Below are the code and all the weights of a small trained network. Each question names an input and a target symbol and asks about switching units off, where a switched-off unit gives its printed mean instead of its output.

import numpy as np


def w(rows, s, z=0):
    codes = np.array(rows[::2]) - 128.0
    scale = np.full(codes.shape[1], s)
    scale[-1] = z or s
    return codes * scale


def f(y):
    return np.maximum(y, 0)


def softmax(a):
    e = np.exp(a - a.max(-1, keepdims=True))
    return e / e.sum(-1, keepdims=True)


def log_softmax(a):
    a = a - a.max(-1, keepdims=True)
    return a - np.log(np.exp(a).sum(-1, keepdims=True))


def net(x, mask):
    ids = ['Δαβγεζηθλξστφψω'.index(c) for c in x.split()]
    T = len(ids)
    res = E[ids] + P[:T]
    u = 0
    for l in range(2):
        r = res
        for j in range(3):
            rows = slice(2 * j, 2 * j + 2)
            q, k, v = (r @ M[l][rows].T for M in (Q, K, V))
            z = softmax(np.where(np.tri(T) > 0, q @ k.T / 2**0.5, -1e9)) @ v
            o = O[l][rows]
            res = res + np.where(mask[u + j], z, o[:, -1]) @ o[:, :-1]
        u += 3
        y = f(res @ A[l][:, :-1].T + A[l][:, -1])
        res = res + np.where(mask[u : u + 8], y, B[l][:, -1]) @ B[l][:, :-1]
        u += 8
    return log_softmax(res[-1] @ U[:, :-1].T + U[:, -1])


Q, K, V, O, A, B = {}, {}, {}, {}, {}, {}
E = w([
[188,92,169,126,75,208,221,171,155],'Δ',
[89,181,158,86,133,129,114,110,168],'α',
[170,159,139,140,153,47,199,167,175],'β',
[165,77,139,125,123,2,170,134,148],'γ',
[171,97,76,177,81,167,88,162,113],'ε',
[99,114,118,90,127,251,120,70,149],'ζ',
[84,151,52,167,136,165,58,103,98],'η',
[111,75,121,70,117,124,69,89,142],'θ',
[146,171,128,138,180,253,191,129,179],'λ',
[48,128,170,139,168,153,216,110,111],'ξ',
[82,88,155,59,172,54,182,97,142],'σ',
[46,110,117,114,139,102,80,62,93],'τ',
[175,103,137,203,82,118,194,188,110],'φ',
[172,152,105,102,122,100,79,130,194],'ψ',
[123,176,50,163,250,80,121,122,163],'ω',
],0.006)
P = w([
[85,85,156,164,166,127,85,151,191],'0',
[107,137,86,49,144,81,152,206,101],'1',
[94,165,120,156,76,135,126,108,144],'2',
[124,105,188,156,201,139,60,140,151],'3',
[136,130,85,66,126,97,160,160,102],'4',
[115,174,128,154,86,136,116,92,132],'5',
[59,75,121,175,138,128,115,149,229],'6',
[155,121,88,84,128,107,171,130,99],'7',
[130,178,133,153,97,141,109,82,124],'8',
[154,111,216,151,225,148,44,128,122],'9',
[174,112,85,95,130,120,180,106,93],'10',
[141,184,137,156,104,142,104,59,116],'11',
[56,81,100,200,139,155,117,141,255],'12',
[193,95,85,103,134,127,186,82,90],'13',
],0.0076)
Q[0] = w([
[207,81,219,76,179,114,45,172,152],'L0H0',
[105,89,76,138,101,119,137,136,212],'L0H0',
[186,109,186,145,150,84,216,221,144],'L0H1',
[177,98,59,231,67,88,34,194,64],'L0H1',
[146,192,110,96,55,125,142,102,114],'L0H2',
[88,173,68,133,30,111,174,53,255],'L0H2',
],0.03)
K[0] = w([
[47,76,129,117,115,125,96,222,251],'L0H0',
[185,102,199,112,191,125,69,157,85],'L0H0',
[191,144,223,185,95,111,228,213,153],'L0H1',
[196,96,49,228,80,58,34,187,85],'L0H1',
[164,162,100,91,63,136,168,94,81],'L0H2',
[253,197,211,113,160,128,99,36,47],'L0H2',
],0.024)
V[0] = w([
[66,95,116,203,130,144,156,123,34],'L0H0',
[112,149,149,192,146,112,110,104,138],'L0H0',
[175,107,108,121,162,132,195,98,142],'L0H1',
[134,158,119,88,131,137,112,125,172],'L0H1',
[53,180,204,85,97,138,148,108,125],'L0H2',
[98,250,131,173,170,142,146,177,139],'L0H2',
],0.018)
O[0] = w([
[11,182,219,93,67,122,139,184,115,137],'L0H0',
[109,180,153,174,181,142,149,161,110,229],'L0H0',
[149,155,87,132,183,109,109,186,146,150],'L0H1',
[126,121,100,203,133,133,134,123,77,131],'L0H1',
[140,110,159,3,92,129,89,92,206,8],'L0H2',
[130,254,183,116,163,158,184,110,204,211],'L0H2',
],0.0078,0.0014)
A[0] = w([
[125,80,129,60,147,111,157,141,113,3],'L0N0',
[158,206,112,185,29,48,89,106,150,46],'L0N1',
[109,158,93,71,159,51,158,116,86,43],'L0N2',
[132,175,76,57,137,54,189,125,81,191],'L0N3',
[129,102,121,114,10,179,210,130,86,22],'L0N4',
[175,125,116,73,125,72,217,172,87,77],'L0N5',
[95,133,93,106,173,168,68,226,141,118],'L0N6',
[153,169,123,72,91,99,227,134,86,193],'L0N7',
],0.011,0.0029)
B[0] = w([
[176,219,80,222,180,120,136,175,136,144],'L0N0',
[136,254,108,180,50,28,95,139,125,168],'L0N1',
[191,159,215,167,70,163,130,125,177,169],'L0N2',
[151,30,6,53,142,171,85,166,107,251],'L0N3',
[194,137,106,200,204,151,227,26,127,191],'L0N4',
[83,203,190,95,85,136,90,40,177,220],'L0N5',
[85,80,172,97,33,93,97,114,105,216],'L0N6',
[93,75,70,181,187,132,160,145,20,253],'L0N7',
],0.01,0.0035)
Q[1] = w([
[135,165,201,148,83,92,93,104,172],'L1H0',
[155,193,69,179,139,147,123,176,75],'L1H0',
[103,177,43,97,72,132,169,87,105],'L1H1',
[40,102,10,188,42,120,227,114,246],'L1H1',
[154,119,74,122,79,250,132,111,107],'L1H2',
[68,119,145,219,187,181,49,139,188],'L1H2',
],0.022)
K[1] = w([
[124,100,205,178,116,96,107,126,192],'L1H0',
[163,186,118,114,72,128,159,60,79],'L1H0',
[162,161,72,54,114,154,154,111,54],'L1H1',
[221,163,228,93,172,121,69,111,6],'L1H1',
[110,113,54,84,123,222,194,121,104],'L1H2',
[74,64,141,201,177,200,82,175,240],'L1H2',
],0.021)
V[1] = w([
[130,107,168,148,142,122,130,137,153],'L1H0',
[131,129,128,122,112,118,115,131,118],'L1H0',
[132,151,127,143,77,252,81,91,99],'L1H1',
[46,156,102,129,190,98,47,54,118],'L1H1',
[122,116,142,125,172,115,143,126,104],'L1H2',
[121,77,163,136,156,158,117,163,143],'L1H2',
],0.022)
O[1] = w([
[129,118,174,101,137,97,132,72,154,17],'L1H0',
[131,139,124,120,106,138,147,130,128,122],'L1H0',
[170,154,168,128,213,89,1,97,53,254],'L1H1',
[186,76,239,15,117,151,212,113,52,194],'L1H1',
[118,93,114,136,118,187,115,109,113,158],'L1H2',
[76,131,52,177,133,137,59,94,142,139],'L1H2',
],0.0082,0.0064)
A[1] = w([
[43,98,189,193,106,78,154,146,77,171],'L1N0',
[106,208,146,227,132,136,218,127,167,60],'L1N1',
[100,233,232,135,154,160,141,110,204,102],'L1N2',
[95,252,139,94,174,155,198,178,134,71],'L1N3',
[57,38,135,80,88,122,119,158,105,218],'L1N4',
[156,128,157,31,125,205,121,96,241,29],'L1N5',
[148,120,29,186,185,155,197,56,120,6],'L1N6',
[171,138,196,207,216,135,131,84,134,46],'L1N7',
],0.011,0.002)
B[1] = w([
[50,137,177,122,145,159,153,172,41,212],'L1N0',
[194,153,88,108,47,134,77,20,70,207],'L1N1',
[143,162,88,57,110,239,101,206,143,207],'L1N2',
[75,72,95,196,112,52,153,121,145,180],'L1N3',
[189,133,57,136,97,77,95,172,171,209],'L1N4',
[79,191,118,143,218,39,196,80,97,175],'L1N5',
[169,155,246,134,137,99,118,194,146,253],'L1N6',
[98,84,109,146,87,145,178,99,228,254],'L1N7',
],0.012,0.0079)
U = w([
[193,118,210,182,165,171,177,155,162,178],'Δ',
[94,215,137,94,129,109,133,178,152,58],'α',
[115,107,79,167,129,44,177,143,158,98],'β',
[178,172,237,70,171,67,105,137,26,144],'γ',
[183,187,157,145,84,125,135,47,141,114],'ε',
[126,159,122,134,208,147,161,38,140,161],'ζ',
[93,198,143,112,81,172,61,100,98,39],'η',
[89,2,181,53,77,79,65,37,175,173],'θ',
[137,101,49,176,136,229,154,146,208,85],'λ',
[25,77,130,201,166,148,129,149,109,134],'ξ',
[190,50,2,91,175,156,88,138,77,255],'σ',
[86,88,216,30,66,169,108,143,142,67],'τ',
[128,79,101,133,94,169,222,95,80,103],'φ',
[128,132,142,110,11,101,122,218,172,4],'ψ',
[95,215,134,205,139,63,44,125,207,117],'ω',
],0.0042,0.003)

Each question gives the input, a string of symbols that net reads in full, and the target symbol t.
The units are the heads (2 rows each of Q, K, V and O) and the neurons (one row each of A and B). Each row of codes is followed by its name. A weight is (code - 128) times the scale printed after its matrix; where a second scale follows, it is the last column's (O, A, B and U).
mask holds one flag per unit, layer by layer, with each layer's heads first. A switched-off unit (its flag False) gives its mean, the last column of its rows in O or B, instead of its output. The means were averaged over made-up inputs and are rounded, as every weight is.
A unit's drop is (log p(t) with every unit on - log p(t) with that unit switched off) / (log p(t) with every unit on - log p(t) with every unit switched off).
The circuit of an input: a set's keep is (log p(t) with only the set's units on - log p(t) with every unit switched off) / (log p(t) with every unit on - log p(t) with every unit switched off). Starting from the 12 units with the biggest drops (on a tie, the unit counted first), units are removed one at a time, each time the one whose removal leaves the highest keep (on an exact tie, the one counted first), for as long as the keep stays at least 0.8.
circuit, biggest first: the units of the circuit, biggest drop first
unit that matters most: the unit with the biggest drop
top k neurons in layer l: the k neurons of layer l with the biggest drops, biggest first
drop of u: that unit's drop, to one decimal
input α ψ ζ ε ζ φ ω ω, target γ: unit that matters most	L0N3
input φ α Δ φ ε η ω ε λ φ ω ω ε ε, target Δ: circuit, biggest first	[L1N6 L0N4 L0H2 L1N1]
input ξ ξ Δ φ θ Δ γ ε τ ε φ, target γ: circuit, biggest first	[L1N6 L0N7 L1N7]
input ψ ω ζ θ ψ λ θ τ ζ ε, target σ: circuit, biggest first	[L0H2 L1N6]
input Δ ω ε γ ψ, target σ: circuit, biggest first	[L0N3 L1N6]
input ω φ φ φ ε ε Δ φ ε β θ, target σ: circuit, biggest first	[L0N4 L0N3 L1N6 L1N4]
input ε λ η Δ β ψ, target ψ: circuit, biggest first	[L0N1 L1H2 L1N2 L1N3]
input ω ε σ γ σ ω Δ φ η Δ ζ σ Δ, target ω: circuit, biggest first	[L1H1 L1H2]
input ξ β ω α ζ Δ ε Δ, target γ: circuit, biggest first	[L1N6 L1N7 L0N7]
input η ω ψ Δ Δ, target γ: circuit, biggest first	[L0N7 L1N6 L0N4]
input τ τ γ σ ξ γ ω, target β: top 2 neurons in layer 1	[L1N5 L1N4]
input ξ θ φ ε λ β, target β: top 2 neurons in layer 0	[L0N1 L0N7]
input ψ α σ, target σ: top 3 neurons in layer 0	[L0N3 L0N4 L0N5]
input θ σ γ β ζ ω, target ω: unit that matters most	L0N2
input ε ξ λ ε ω β τ η ξ λ ε η θ, target λ: top 3 neurons in layer 1	[L1N2 L1N7 L1N6]
input ω ε Δ Δ β, target σ: top 4 neurons in layer 0	[L0N5 L0N3 L0N4 L0N7]
input η ε ε Δ ζ Δ φ ε γ ε, target η: top 2 neurons in layer 1	[L1N1 L1N0]
input η λ ε ζ φ, target σ: top 2 neurons in layer 0	[L0N5 L0N3]
input ζ ζ ε η η, target γ: top 4 neurons in layer 1	[L1N7 L1N6 L1N2 L1N3]
input σ ω ε ζ ζ ε ε ε η, target η: unit that matters most	L0H0
input ε α ε ζ ω φ Δ β τ σ, target ω: top 2 neurons in layer 0	[L0N5 L0N7]
input ω ω η σ φ ω σ λ ψ, target ψ: top 2 neurons in layer 1	[L1N2 L1N3]
input σ ε ξ α, target β: top 2 neurons in layer 0	[L0N7 L0N5]
input ε η ω γ τ λ ε σ ε φ φ α, target α: top 2 neurons in layer 1	[L1N2 L1N5]
input ζ ε β Δ σ γ ψ ε α η θ ψ η, target τ: top 3 neurons in layer 0	[L0N3 L0N7 L0N6]
input σ σ β ξ ω ε θ, target α: top 2 neurons in layer 1	[L1N5 L1N2]
input ε ζ ω ω, target ξ: unit that matters most	L0H2
input φ φ ζ β, target η: top 3 neurons in layer 0	[L0N3 L0N7 L0N5]
input Δ Δ γ ε ε φ ζ τ, target σ: drop of L0N5	2.1
input φ ε α ζ ω ζ τ ε λ, target λ: drop of L0N2	0.3
